Below are the code and all the weights of a small trained network. Each question names an input and a target symbol and asks about switching units off, where a switched-off unit gives its printed mean instead of its output.

import numpy as np


def w(rows, s, z=0):
    codes = np.array(rows[::2]) - 128.0
    scale = np.full(codes.shape[1], s)
    scale[-1] = z or s
    return codes * scale


def norm(h):
    return h / np.sqrt((h * h).mean(-1, keepdims=True) + 1e-5)


def softmax(a):
    e = np.exp(a - a.max(-1, keepdims=True))
    return e / e.sum(-1, keepdims=True)


def log_softmax(a):
    a = a - a.max(-1, keepdims=True)
    return a - np.log(np.exp(a).sum(-1, keepdims=True))


def net(x, mask):
    ids = ['αβγδεζηλμξπστφψω'.index(c) for c in x.split()]
    T = len(ids)
    res = E[ids] + P[:T]
    u = 0
    for l in range(3):
        r = norm(res)
        for j in range(2):
            rows = slice(3 * j, 3 * j + 3)
            q, k, v = (r @ M[l][rows].T for M in (Q, K, V))
            z = softmax(np.where(np.tri(T) > 0, q @ k.T / 3**0.5, -1e9)) @ v
            o = O[l][rows]
            res = res + np.where(mask[u + j], z, o[:, -1]) @ o[:, :-1]
        u += 2
    return log_softmax(norm(res)[-1] @ U[:, :-1].T + U[:, -1])


Q, K, V, O = {}, {}, {}, {}
E = w([
[154,137,141,138,146,118,156,116],'α',
[145,134,127,131,130,115,139,148],'β',
[154,111,114,146,126,114,111,108],'γ',
[141,118,147,121,129,109,131,125],'δ',
[125,144,149,127,143,134,143,141],'ε',
[142,111,129,121,154,142,129,129],'ζ',
[130,101,134,156,111,141,120,134],'η',
[131,140,135,124,130,131,137,105],'λ',
[126,134,129,146,147,103,131,130],'μ',
[139,128,133,112,118,147,132,127],'ξ',
[120,114,137,146,130,135,109,111],'π',
[139,141,140,149,109,116,129,126],'σ',
[133,139,118,141,127,138,135,129],'τ',
[64,150,52,3,63,88,57,135],'φ',
[140,130,129,125,155,127,133,129],'ψ',
[161,142,131,119,117,120,138,117],'ω',
],0.012)
P = w([
[109,189,140,71,238,116,27,166],'0',
[153,121,155,206,211,155,237,132],'1',
[146,133,128,178,210,165,216,127],'2',
[137,150,122,139,180,167,219,138],'3',
[128,153,115,117,172,155,239,140],'4',
[105,157,103,108,143,152,247,133],'5',
[90,153,91,89,150,148,247,152],'6',
[103,156,80,78,122,150,251,147],'7',
],0.0019)
Q[0] = w([
[135,139,118,77,187,80,163,186],'L0H1',
[147,255,142,109,131,124,143,102],'L0H1',
[138,99,135,177,60,157,84,58],'L0H1',
[90,117,156,149,92,152,69,154],'L0H2',
[100,183,108,153,6,141,98,39],'L0H2',
[159,86,191,179,142,142,69,159],'L0H2',
],0.0051)
K[0] = w([
[117,128,100,51,77,31,184,164],'L0H1',
[132,250,139,46,157,117,156,131],'L0H1',
[187,99,197,227,154,188,104,81],'L0H1',
[136,57,149,137,154,139,196,177],'L0H2',
[104,1,55,143,71,107,225,106],'L0H2',
[194,163,191,176,181,183,150,128],'L0H2',
],0.0045)
V[0] = w([
[128,110,136,153,138,170,73,108],'L0H1',
[168,194,144,149,142,128,125,125],'L0H1',
[63,85,80,110,99,86,4,117],'L0H1',
[170,134,183,161,128,85,74,121],'L0H2',
[36,170,106,63,90,63,43,161],'L0H2',
[101,100,88,85,116,101,71,150],'L0H2',
],0.0034)
O[0] = w([
[99,117,92,110,132,108,114,142,103],'L0H1',
[130,63,127,178,75,144,137,96,185],'L0H1',
[117,181,69,19,110,112,223,156,3],'L0H1',
[84,90,144,165,61,139,154,125,139],'L0H2',
[131,189,89,110,4,152,124,95,77],'L0H2',
[111,142,124,90,100,121,81,107,83],'L0H2',
],0.0035,0.0044)
Q[1] = w([
[99,143,78,31,95,85,78,143],'L1H1',
[62,127,169,166,150,216,119,3],'L1H1',
[151,114,125,46,82,98,78,64],'L1H1',
[175,134,101,106,28,243,70,104],'L1H2',
[65,210,32,94,97,179,108,191],'L1H2',
[32,135,51,99,56,33,86,93],'L1H2',
],0.0064)
K[1] = w([
[128,11,141,188,231,126,194,119],'L1H1',
[79,159,175,120,101,197,18,27],'L1H1',
[197,101,212,219,213,135,153,27],'L1H1',
[218,35,123,144,80,240,87,38],'L1H2',
[176,38,167,253,226,204,235,166],'L1H2',
[88,22,152,205,140,80,92,127],'L1H2',
],0.0056)
V[1] = w([
[98,130,72,125,132,175,100,40],'L1H1',
[227,186,107,138,140,70,92,125],'L1H1',
[114,141,68,121,120,109,108,254],'L1H1',
[108,200,118,192,164,173,122,135],'L1H2',
[201,109,74,196,122,180,124,162],'L1H2',
[177,118,150,82,108,223,110,148],'L1H2',
],0.0069)
O[1] = w([
[209,111,145,140,88,249,20,55,142],'L1H1',
[89,142,33,58,18,68,144,111,206],'L1H1',
[141,35,164,155,75,43,67,208,113],'L1H1',
[223,137,91,133,75,179,108,205,255],'L1H2',
[185,56,93,169,45,119,127,122,177],'L1H2',
[2,71,175,181,46,234,195,120,144],'L1H2',
],0.0045,0.0049)
Q[2] = w([
[85,116,80,18,69,159,60,160],'L2H1',
[51,78,124,98,162,178,56,117],'L2H1',
[94,221,111,4,160,29,119,78],'L2H1',
[214,141,85,199,216,107,220,68],'L2H2',
[126,110,30,150,155,147,201,137],'L2H2',
[162,104,99,114,120,159,148,254],'L2H2',
],0.0066)
K[2] = w([
[197,44,167,232,182,165,218,119],'L2H1',
[87,31,182,153,187,180,62,28],'L2H1',
[120,141,110,157,182,54,194,83],'L2H1',
[128,253,128,74,131,87,90,30],'L2H2',
[105,212,16,35,43,119,117,102],'L2H2',
[127,134,110,83,88,172,94,221],'L2H2',
],0.0076)
V[2] = w([
[86,157,193,189,139,157,63,134],'L2H1',
[112,3,141,44,179,174,105,139],'L2H1',
[118,59,157,184,109,131,183,72],'L2H1',
[83,127,108,181,96,135,102,221],'L2H2',
[97,108,24,71,126,106,61,146],'L2H2',
[134,140,113,163,92,84,71,45],'L2H2',
],0.0052)
O[2] = w([
[138,107,213,3,131,105,118,104,7],'L2H1',
[189,30,8,94,167,93,187,38,56],'L2H1',
[157,127,162,134,73,39,125,93,2],'L2H1',
[70,136,154,64,153,219,108,196,198],'L2H2',
[84,44,128,181,226,188,104,93,248],'L2H2',
[87,118,163,173,110,82,41,73,116],'L2H2',
],0.0048,0.0027)
U = w([
[239,235,109,213,106,50,213,129,71],'α',
[29,75,72,149,66,25,177,229,78],'β',
[106,103,106,159,143,37,30,31,202],'γ',
[45,189,162,83,192,54,183,88,242],'δ',
[168,187,164,35,119,189,199,254,113],'ε',
[195,43,61,44,144,97,234,91,116],'ζ',
[144,9,248,114,171,69,114,190,80],'η',
[179,238,125,104,124,219,112,17,126],'λ',
[205,185,64,96,225,39,14,225,53],'μ',
[42,65,207,90,52,187,189,70,142],'ξ',
[183,107,212,44,200,131,43,82,194],'π',
[60,215,244,195,108,122,5,162,118],'σ',
[236,71,96,154,15,180,35,160,72],'τ',
[65,180,34,13,79,120,54,126,255],'φ',
[56,93,58,204,228,222,133,145,92],'ψ',
[48,196,72,191,40,124,192,50,110],'ω',
],0.0063,0.0028)

Each question gives the input, a string of symbols that net reads in full, and the target symbol t.
The units are the heads (3 rows each of Q, K, V and O). Each row of codes is followed by its name. A weight is (code - 128) times the scale printed after its matrix; where a second scale follows, it is the last column's (O and U).
mask holds one flag per head, layer by layer. A switched-off head (its flag False) gives its mean, the last column of its rows in O, instead of its output. The means were averaged over made-up inputs and are rounded, as every weight is.
A unit's drop is (log p(t) with every unit on - log p(t) with that unit switched off) / (log p(t) with every unit on - log p(t) with every unit switched off).
The circuit of an input: a set's keep is (log p(t) with only the set's units on - log p(t) with every unit switched off) / (log p(t) with every unit on - log p(t) with every unit switched off). Starting from all 6 units, units are removed one at a time, each time the one whose removal leaves the highest keep (on an exact tie, the one counted first), for as long as the keep stays at least 0.8.
circuit, biggest first: the units of the circuit, biggest drop first
unit that matters most: the unit with the biggest drop
which heads matter: for each layer, one digit per head in row order, 1 if its drop is at least 0.15 and else 0, layers parted by /
input μ φ ψ σ, target σ: which heads matter -> 00 / 11 / 01
input τ φ σ μ, target μ: circuit, biggest first -> [L0H1; L1H2]
input α σ ζ ε ψ, target α: circuit, biggest first -> [L2H2; L1H1]
input ω η β, target ω: unit that matters most -> L1H1
input ζ ψ ψ, target ζ: which heads matter -> 00 / 01 / 10
input β ψ γ τ λ ω σ, target β: which heads matter -> 01 / 10 / 00
input ξ π η η τ, target ξ: circuit, biggest first -> [L1H2; L2H1; L0H1]
input α β τ μ ε ζ, target α: which heads matter -> 00 / 10 / 01
input ψ φ ζ, target ζ: which heads matter -> 11 / 11 / 10
input μ τ β ω λ ζ, target μ: which heads matter -> 11 / 01 / 00
input σ γ ψ, target σ: circuit, biggest first -> [L2H1; L2H2]
input α ψ τ ψ τ γ, target α: which heads matter -> 01 / 10 / 01
input β ψ τ ψ η σ ψ, target β: circuit, biggest first -> [L1H1; L0H2]
input δ τ ψ μ, target δ: unit that matters most -> L1H2
input η τ ψ, target η: circuit, biggest first -> [L1H1; L0H1]
input τ α τ σ ψ π, target τ: circuit, biggest first -> [L1H2; L0H2; L1H1]
input α ζ α ψ α ε ψ σ, target α: circuit, biggest first -> [L1H1; L2H2]
input σ τ τ μ, target σ: which heads matter -> 01 / 00 / 10
input ψ σ ε ψ ψ ψ β γ, target ψ: which heads matter -> 01 / 10 / 00
input λ τ ε ψ, target λ: circuit, biggest first -> [L1H1; L0H2]
input α ε ε ψ α ψ ψ μ, target α: which heads matter -> 00 / 10 / 01
input φ η ψ γ ψ δ ω σ, target σ: circuit, biggest first -> [L1H2; L1H1]
input ψ ε φ ψ β σ ξ, target ξ: circuit, biggest first -> [L1H2; L0H2]
input ε ψ ψ τ τ ψ τ, target ε: which heads matter -> 00 / 00 / 01
input ω ψ ψ τ ψ σ ψ, target ω: circuit, biggest first -> [L1H1; L1H2; L2H1]
input ε τ ψ β μ ε ψ ψ, target ε: circuit, biggest first -> [L2H2]
input σ β α ξ, target σ: unit that matters most -> L0H2
